Below are the code and all the weights of a small trained network. Each question names an input and a class and asks about switching units off, where a switched-off unit gives its printed mean instead of its output.

import numpy as np


def w(rows, s, z=0):
    codes = np.array(rows[::2]) - 128.0
    scale = np.full(codes.shape[1], s)
    scale[-1] = z or s
    return codes * scale


def f(y):
    return np.maximum(y, 0)


def log_softmax(a):
    a = a - a.max(-1, keepdims=True)
    return a - np.log(np.exp(a).sum(-1, keepdims=True))


def net(x, mask):
    res = np.array(x, float).reshape(1, 2) / 4 @ E
    y = f(res @ A[0][:, :-1].T + A[0][:, -1])
    res = res + np.where(mask, y, B[0][:, -1]) @ B[0][:, :-1]
    return log_softmax(res[-1] @ U[:, :-1].T + U[:, -1])


A, B = {}, {}
E = w([
[189,91,192,8,116,80,152],'x0',
[38,155,181,131,175,70,187],'x1',
],0.013)
A[0] = w([
[22,133,78,243,135,113,136,186],'n1',
[127,169,146,121,134,172,160,77],'n2',
[133,134,163,139,132,122,132,69],'n3',
[171,134,150,1,136,103,167,251],'n4',
[186,128,44,191,124,152,76,180],'n5',
[99,136,108,191,119,155,108,107],'n6',
[50,146,167,116,139,94,182,123],'n7',
],0.014,0.0035)
B[0] = w([
[74,206,245,202,183,120,166,250],'n1',
[58,125,129,163,122,130,131,133],'n2',
[143,140,90,140,148,134,101,135],'n3',
[146,119,212,2,55,48,61,238],'n4',
[185,213,24,139,113,208,121,223],'n5',
[171,69,159,94,156,227,171,190],'n6',
[100,2,96,105,203,70,175,192],'n7',
],0.017,0.02)
U = w([
[117,141,184,140,77,110,122,53],'0',
[70,88,180,169,164,81,174,60],'1',
[153,61,165,72,77,84,110,187],'2',
[157,124,10,143,61,141,109,251],'3',
[134,174,176,158,132,199,167,84],'4',
],0.011,0.0024)

Each question gives the input, the list of numbers given to net, and the class t.
The units are the neurons (one row each of A and B). Each row of codes is followed by its name. A weight is (code - 128) times the scale printed after its matrix; where a second scale follows, it is the last column's (A, B and U).
mask holds one flag per neuron, in row order. A switched-off neuron (its flag False) gives its mean, the last column of its row in B, instead of its output. The means were averaged over made-up inputs and are rounded, as every weight is.
A unit's drop is (log p(t) with every unit on - log p(t) with that unit switched off) / (log p(t) with every unit on - log p(t) with every unit switched off).
unit that matters most: the unit with the biggest drop
top k neurons: the k neurons with the biggest drops, biggest first
drop when u is switched off: that unit's drop, to one decimal
input [2,6], class 2: top 2 neurons	(n1; n4)
input [1,2], class 2: unit that matters most	n1
input [4,8], class 2: top 2 neurons	(n4; n1)
input [-5,3], class 1: top 2 neurons	(n5; n7)
input [0,2], class 1: top 2 neurons	(n4; n5)
input [-3,-6], class 3: top 2 neurons	(n1; n5)
input [-4,-8], class 3: top 2 neurons	(n5; n1)
input [-2,2], class 1: drop when n5 is switched off	1.8
input [2,5], class 2: drop when n1 is switched off	2.1
input [2,1], class 2: drop when n1 is switched off	0.8
input [-3,-7], class 3: drop when n1 is switched off	0.2
